Below is a small trained network, with its code and all its weights. Each question gives an input and a class and asks what happens when units are switched off, that is, made to give their printed mean instead of their output.

import numpy as np


def w(rows, s, z=0):
    codes = np.array(rows[::2]) - 128.0
    scale = np.full(codes.shape[1], s)
    scale[-1] = z or s
    return codes * scale


def f(y):
    return y / 2 * (1 + np.tanh(0.7978845608 * (y + 0.044715 * y**3)))


def log_softmax(a):
    a = a - a.max(-1, keepdims=True)
    return a - np.log(np.exp(a).sum(-1, keepdims=True))


def net(x, mask):
    res = np.array(x, float).reshape(1, 7) / 4 @ E
    y = f(res @ A[0][:, :-1].T + A[0][:, -1])
    res = res + np.where(mask, y, B[0][:, -1]) @ B[0][:, :-1]
    return log_softmax(res[-1] @ U[:, :-1].T + U[:, -1])


A, B = {}, {}
E = w([
[205,192,181,193,213,33,200,37,146,161],'x0',
[163,6,156,208,140,78,34,112,47,124],'x1',
[104,115,90,99,3,39,174,13,75,36],'x2',
[125,132,125,132,134,137,120,119,128,127],'x3',
[217,199,161,68,171,62,26,188,106,46],'x4',
[126,116,130,114,134,108,148,148,124,124],'x5',
[18,172,163,233,53,61,67,162,210,113],'x6',
],0.006)
A[0] = w([
[120,87,70,78,76,192,28,192,121,126,51],'neuron 1',
[119,81,142,166,128,132,88,84,88,142,209],'neuron 2',
[195,91,69,92,145,185,152,81,114,126,64],'neuron 3',
[62,167,159,181,72,86,108,153,168,111,78],'neuron 4',
[108,208,119,60,106,159,168,120,162,135,36],'neuron 5',
[191,197,137,85,132,90,49,163,105,66,120],'neuron 6',
[101,234,99,97,120,153,188,123,180,110,92],'neuron 7',
[152,59,150,164,127,103,94,119,95,124,10],'neuron 8',
[176,135,101,36,137,146,149,96,58,152,84],'neuron 9',
[77,88,70,91,84,163,105,166,117,115,44],'neuron 10',
[160,154,150,173,156,99,149,69,136,159,4],'neuron 11',
[119,129,91,89,29,80,167,33,93,2,51],'neuron 12',
],0.0078,0.0031)
B[0] = w([
[139,193,151,130,178,65,167,73,134,134,234],'neuron 1',
[163,121,28,163,100,137,120,176,107,113,192],'neuron 2',
[101,87,210,107,89,122,63,114,196,108,181],'neuron 3',
[199,45,213,48,114,160,76,68,175,73,185],'neuron 4',
[144,69,60,178,170,85,14,159,63,106,172],'neuron 5',
[38,77,104,145,29,177,220,110,96,226,228],'neuron 6',
[155,72,75,128,100,97,63,178,2,94,189],'neuron 7',
[154,138,81,159,204,95,45,157,57,45,164],'neuron 8',
[152,96,192,139,94,135,90,102,167,64,196],'neuron 9',
[156,231,134,37,154,21,187,66,85,169,193],'neuron 10',
[120,199,125,78,131,37,129,33,79,162,159],'neuron 11',
[72,183,160,189,227,207,155,199,169,138,253],'neuron 12',
],0.0078,0.0079)
U = w([
[148,92,49,151,145,93,56,173,64,62,60],'0',
[147,216,165,90,160,40,149,61,115,139,67],'1',
[149,54,246,99,93,151,73,102,193,67,56],'2',
[139,115,124,139,117,145,144,144,140,119,254],'3',
[112,169,177,177,222,205,130,208,159,146,86],'4',
[135,119,108,137,103,149,134,128,143,120,233],'5',
[76,57,97,140,46,164,179,102,109,197,123],'6',
],0.011,0.0099)

Each question gives the input, the list of numbers given to net, and the class t.
The units are the neurons (one row each of A and B). Each row of codes is followed by its name. A weight is (code - 128) times the scale printed after its matrix; where a second scale follows, it is the last column's (A, B and U).
mask holds one flag per neuron, in row order. A switched-off neuron (its flag False) gives its mean, the last column of its row in B, instead of its output. The means were averaged over made-up inputs and are rounded, as every weight is.
A unit's drop is (log p(t) with every unit on - log p(t) with that unit switched off) / (log p(t) with every unit on - log p(t) with every unit switched off).
The circuit of an input: a set's keep is (log p(t) with only the set's units on - log p(t) with every unit switched off) / (log p(t) with every unit on - log p(t) with every unit switched off). Starting from all 12 units, units are removed one at a time, each time the one whose removal leaves the highest keep (on an exact tie, the one counted first), for as long as the keep stays at least 0.8.
units of the circuit, in order: the units of the circuit, biggest drop first
k most important neurons: the k neurons with the biggest drops, biggest first
drop when u is switched off: that unit's drop, to one decimal
input [-6,4,-7,-2,-3,-1,-7], class 2: 2 most important neurons : neuron 3; neuron 12
input [-7,-8,1,-8,-4,2,-7], class 0: units of the circuit, in order : neuron 5
input [4,3,3,6,4,2,-6], class 2: units of the circuit, in order : neuron 9; neuron 3
input [6,1,-8,-8,7,-4,4], class 3: units of the circuit, in order : neuron 12; neuron 6
input [-2,-4,6,-2,-2,4,2], class 4: 2 most important neurons : neuron 12; neuron 6
input [5,-8,4,-6,-3,6,-8], class 0: units of the circuit, in order : neuron 7; neuron 5
input [-6,-6,2,5,-7,-6,8], class 2: 2 most important neurons : neuron 4; neuron 6
input [-7,3,-7,6,6,6,3], class 1: 3 most important neurons : neuron 1; neuron 12; neuron 10
input [-4,-2,-4,-2,5,-3,2], class 6: units of the circuit, in order : neuron 6; neuron 12
input [7,-7,-3,2,-7,-5,-1], class 0: 3 most important neurons : neuron 7; neuron 5; neuron 6
input [6,3,-8,1,8,-5,-8], class 2: 3 most important neurons : neuron 9; neuron 3; neuron 12
input [2,-1,4,6,-7,0,-8], class 2: units of the circuit, in order : neuron 3; neuron 9
input [-8,-2,-1,6,-7,-5,2], class 1: units of the circuit, in order : neuron 10; neuron 1
input [3,7,8,6,8,8,1], class 4: most important neuron : neuron 12
input [4,-8,-2,6,-5,-1,-3], class 0: units of the circuit, in order : neuron 7; neuron 5
input [7,5,-6,0,0,-7,8], class 2: 3 most important neurons : neuron 4; neuron 10; neuron 1
input [5,7,6,8,-7,-6,6], class 3: 4 most important neurons : neuron 12; neuron 7; neuron 5; neuron 4
input [-2,8,-1,5,-4,-1,-8], class 0: 4 most important neurons : neuron 2; neuron 8; neuron 4; neuron 6
input [5,-1,5,-7,3,-2,0], class 3: 2 most important neurons : neuron 10; neuron 1
input [8,-3,-7,-8,-8,0,-7], class 1: units of the circuit, in order : neuron 11
input [-8,1,2,7,-6,-2,1], class 1: 3 most important neurons : neuron 10; neuron 1; neuron 6
input [5,-2,6,5,-6,4,-2], class 4: 3 most important neurons : neuron 12; neuron 6; neuron 10
input [-2,-2,4,-3,2,0,-1], class 4: drop when neuron 12 is switched off : 0.6
input [0,-3,8,6,-1,-3,-3], class 4: drop when neuron 5 is switched off : 0.0
input [-2,-8,2,-4,-6,-6,5], class 0: drop when neuron 7 is switched off : 0.4
